Look-ups in named tables: a row name and a column name give one cell, copied from the table.

zefur =
         funugum   soro   luzu   pufa    vez  momog  bokedel
migid      85.35   1.64  19.15  53.63  42.87  83.06    84.10
viv        54.32  33.69  58.33  70.98  69.05  59.68    59.58
gepeno     79.15  67.76  32.65  76.98  53.94  60.78    56.48
gisoni     67.42  64.55  32.99  50.15  59.99  73.36    69.02
kigoval    63.47  52.58  60.99  34.63  42.01  57.85    62.22
niv        74.90  32.13  43.47  86.85  54.72  59.43    60.82
ser        62.51  62.66  41.52  70.22  78.28  63.57    63.36

luzu of kigoval = 60.99
luzu of niv = 43.47
soro of ser = 62.66
soro of gepeno = 67.76
vez of gisoni = 59.99
soro of niv = 32.13
pufa of ser = 70.22
funugum of ser = 62.51
funugum of viv = 54.32
Row with the largest pufa: niv

Table tenomu
,keveveb,pur
nisadak,0.666,0.124
biveral,0.427,0.137
lobofi,0.622,0.871
zad,0.498,0.021
fomezu,0.689,0.193
dazutos,0.504,0.711
mida,0.668,0.687
zuguto,0.647,0.385
gipeti,0.297,0.396
musin,0.324,0.484
nutero,0.810,0.318
fofusir,0.669,0.638

lobofi, pur: 0.871
fomezu, keveveb: 0.689
fofusir, keveveb: 0.669
dazutos, pur: 0.711
zuguto, keveveb: 0.647
nisadak, keveveb: 0.666
mida, keveveb: 0.668
musin, pur: 0.484
nutero, pur: 0.318
nutero, keveveb: 0.810
nisadak, pur: 0.124
musin, keveveb: 0.324
dazutos, keveveb: 0.504
gipeti, pur: 0.396
fomezu, pur: 0.193
Row with the largest pur: lobofi

Table gebab
|  | vatose | med |
|---|---|---|
| sigo | 4644 | 3932 |
| vadoz | 4483 | 1900 |
| lonovun | 8308 | 3561 |
| vekegup | 7904 | 5650 |

lonovun, med -> 3561
vekegup, med -> 5650
sigo, med -> 3932
vadoz, med -> 1900
vekegup, vatose -> 7904
vadoz, vatose -> 4483
sigo, vatose -> 4644
lonovun, vatose -> 8308

rusu =
,kob,tav,zomidu,temez,soz,zuvir,makupog
bovem,-4851,-1391,-5371,-2361,-4462,531,-5440
mazos,-5216,-5689,-5145,-5556,-5269,-5951,-5136
mavalid,-4538,2300,-5566,384,-3768,6097,-5701
zikedon,-4885,-1793,-5350,-2659,-4537,-75,-5411

What is the zuvir of mazos in rusu? -5951
What is the makupog of mavalid in rusu? -5701
What is the soz of mavalid in rusu? -3768
What is the kob of mazos in rusu? -5216
What is the kob of mavalid in rusu? -4538
What is the soz of mazos in rusu? -5269
What is the zuvir of bovem in rusu? 531
What is the soz of zikedon in rusu? -4537
What is the soz of bovem in rusu? -4462
What is the zomidu of mavalid in rusu? -5566
What is the kob of bovem in rusu? -4851
What is the temez of mavalid in rusu? 384
What is the zomidu of mazos in rusu? -5145
What is the temez of zikedon in rusu? -2659
What is the temez of bovem in rusu? -2361
What is the makupog of zikedon in rusu? -5411
What is the temez of mazos in rusu? -5556
What is the tav of mazos in rusu? -5689
What is the zuvir of mavalid in rusu? 6097
What is the tav of bovem in rusu? -1391
Row with the largest kob: mavalid

minosag =
	kog	nuna	dos	gak	tedofa
vuk	-806	-324	-340	-272	99
tusa	-860	-200	-381	-235	509
nus	-153	206	-580	-84	-702
liguzim	-185	222	-249	-349	-887

vuk, kog => -806
liguzim, nuna => 222
liguzim, kog => -185
liguzim, dos => -249
nus, kog => -153
vuk, gak => -272
tusa, gak => -235
vuk, dos => -340
nus, nuna => 206
Which row has the largest tedofa? tusa

med =
|  | susupi | nas | git | feke | nos |
|---|---|---|---|---|---|
| ged | 0.6 | 0.5 | 0.6 | 0.7 | 0.5 |
| mebut | 0.2 | 0.4 | 0.7 | 0.4 | 0.4 |
| vigorak | 0.4 | 0.3 | 0.6 | 0.3 | 0.6 |
| mivi | 0.8 | 0.2 | 0.8 | 0.7 | 0.8 |
| suga | 0.4 | 0.5 | 0.8 | 0.9 | 0.4 |
| goto | 0.7 | 0.1 | 0.8 | 0.6 | 0.9 |
| vanen | 0.3 | 0.4 | 0.5 | 0.3 | 0.5 |
| pem | 0.2 | 0.4 | 0.5 | 0.4 | 0.5 |

What is the git of pem in med? 0.5
What is the nas of ged in med? 0.5
What is the git of goto in med? 0.8
What is the feke of goto in med? 0.6
What is the git of ged in med? 0.6
What is the nas of mebut in med? 0.4
What is the nas of goto in med? 0.1
What is the susupi of suga in med? 0.4
What is the feke of vanen in med? 0.3
What is the susupi of pem in med? 0.2
What is the feke of pem in med? 0.4
What is the nos of pem in med? 0.5
What is the susupi of vanen in med? 0.3
What is the git of vanen in med? 0.5
What is the feke of suga in med? 0.9

fot
|  | gubuper | lalizog | domaf | lozaman | vur |
|---|---|---|---|---|---|
| zovub | 0.7 | -0.3 | -0.1 | 0.8 | -0.2 |
| bur | 0.5 | -0.1 | -0.1 | 0.4 | 0.0 |
| nimaban | -0.1 | -0.6 | 0.3 | 0.4 | -0.9 |
| ziz | -0.3 | -0.3 | 0.3 | 0.1 | -0.8 |
| kub | 0.2 | -0.2 | 0.0 | 0.1 | -0.6 |
| fumulep | 0.2 | -0.3 | 0.1 | 0.6 | -0.2 |
| sil | -0.4 | -0.5 | 0.3 | 0.5 | -0.3 |
| zed | 0.3 | -0.2 | 0.2 | 0.9 | 0.8 |
| los | 0.1 | -0.5 | 0.0 | 0.4 | -0.9 |

What is the vur of ziz in fot? -0.8
What is the vur of zed in fot? 0.8
What is the lozaman of sil in fot? 0.5
What is the domaf of kub in fot? 0.0
What is the gubuper of nimaban in fot? -0.1
What is the lalizog of zed in fot? -0.2
What is the domaf of los in fot? 0.0
What is the lozaman of kub in fot? 0.1

